Below are the code and all the weights of a small trained network. Each question names an input and a class and asks about switching units off, where a switched-off unit gives its printed mean instead of its output.

import numpy as np


def w(rows, s, z=0):
    codes = np.array(rows[::2]) - 128.0
    scale = np.full(codes.shape[1], s)
    scale[-1] = z or s
    return codes * scale


def norm(h):
    return h / np.sqrt((h * h).mean(-1, keepdims=True) + 1e-5)


def f(y):
    return y / 2 * (1 + np.tanh(0.7978845608 * (y + 0.044715 * y**3)))


def log_softmax(a):
    a = a - a.max(-1, keepdims=True)
    return a - np.log(np.exp(a).sum(-1, keepdims=True))


def net(x, mask):
    res = np.array(x, float).reshape(1, 8) / 4 @ E
    u = 0
    for l in range(3):
        y = f(norm(res) @ A[l][:, :-1].T + A[l][:, -1])
        res = res + np.where(mask[u : u + 3], y, B[l][:, -1]) @ B[l][:, :-1]
        u += 3
    return log_softmax(norm(res)[-1] @ U[:, :-1].T + U[:, -1])


A, B = {}, {}
E = w([
[249,111,63,179],'x0',
[81,221,100,158],'x1',
[114,122,239,169],'x2',
[181,56,181,155],'x3',
[134,154,105,105],'x4',
[133,107,67,116],'x5',
[102,29,50,254],'x6',
[108,85,140,153],'x7',
],0.0067)
A[0] = w([
[213,254,232,169,48],'0.n1',
[65,223,148,239,33],'0.n2',
[173,185,71,202,249],'0.n3',
],0.01,0.0018)
B[0] = w([
[82,3,196,56,251],'0.n1',
[144,132,60,173,242],'0.n2',
[123,2,143,170,249],'0.n3',
],0.0089,0.0034)
A[1] = w([
[109,60,159,112,151],'1.n1',
[64,133,254,228,146],'1.n2',
[212,89,146,201,252],'1.n3',
],0.0078,0.0036)
B[1] = w([
[75,82,69,109,208],'1.n1',
[55,2,67,158,220],'1.n2',
[36,40,127,196,254],'1.n3',
],0.009,0.0043)
A[2] = w([
[157,232,219,82,141],'2.n1',
[255,82,89,84,186],'2.n2',
[110,115,63,117,251],'2.n3',
],0.0078,0.003)
B[2] = w([
[226,47,147,130,164],'2.n1',
[37,145,47,152,171],'2.n2',
[168,176,155,250,252],'2.n3',
],0.011,0.0042)
U = w([
[114,222,91,138,2],'0',
[126,136,235,33,140],'1',
[110,67,121,253,214],'2',
],0.016,0.004)

Each question gives the input, the list of numbers given to net, and the class t.
The units are the neurons (one row each of A and B). Each row of codes is followed by its name. A weight is (code - 128) times the scale printed after its matrix; where a second scale follows, it is the last column's (A, B and U).
mask holds one flag per neuron, layer by layer. A switched-off neuron (its flag False) gives its mean, the last column of its row in B, instead of its output. The means were averaged over made-up inputs and are rounded, as every weight is.
A unit's drop is (log p(t) with every unit on - log p(t) with that unit switched off) / (log p(t) with every unit on - log p(t) with every unit switched off).
The circuit of an input: a set's keep is (log p(t) with only the set's units on - log p(t) with every unit switched off) / (log p(t) with every unit on - log p(t) with every unit switched off). Starting from all 9 units, units are removed one at a time, each time the one whose removal leaves the highest keep (on an exact tie, the one counted first), for as long as the keep stays at least 0.8.
circuit, biggest first: the units of the circuit, biggest drop first
most important unit: the unit with the biggest drop
top k neurons: the k neurons with the biggest drops, biggest first
top k neurons in layer l: the k neurons of layer l with the biggest drops, biggest first
drop of u: that unit's drop, to one decimal
input [-4,2,-7,3,2,5,0,-3], class 0: top 2 neurons in layer 1 => (1.n3, 1.n2)
input [-6,8,-2,5,-5,3,-4,2], class 1: most important unit => 0.n3
input [-1,0,-5,-6,6,-1,-6,1], class 1: circuit, biggest first => (2.n1, 0.n2, 1.n2)
input [-2,1,-6,4,5,6,0,-2], class 0: top 2 neurons => (1.n3, 1.n2)
input [-5,-7,-6,-5,-4,0,-1,0], class 1: circuit, biggest first => (1.n2, 1.n3)
input [-6,0,3,-5,0,-2,0,-1], class 0: circuit, biggest first => (0.n3, 1.n3)
input [-5,-1,0,-8,4,-7,4,-1], class 0: circuit, biggest first => (0.n3, 1.n3, 0.n1)
input [8,-2,2,8,-4,0,-7,-1], class 1: top 3 neurons => (0.n1, 2.n3, 0.n2)
input [-2,5,-8,0,2,4,1,-6], class 0: top 4 neurons => (1.n3, 1.n2, 0.n1, 2.n1)
input [-8,-4,-6,-7,1,-2,1,3], class 0: top 2 neurons => (0.n1, 2.n3)
input [2,4,-5,6,6,3,-7,-6], class 1: top 2 neurons => (0.n2, 0.n1)
input [-3,1,-2,-8,3,-7,2,5], class 0: drop of 1.n2 => 0.2
input [-3,-7,-4,-5,6,-6,-2,5], class 1: drop of 0.n2 => 0.0
input [0,2,-1,-6,3,3,-1,-6], class 0: circuit, biggest first => (1.n3)
input [8,-1,8,6,-3,5,-5,1], class 1: drop of 2.n3 => 0.3
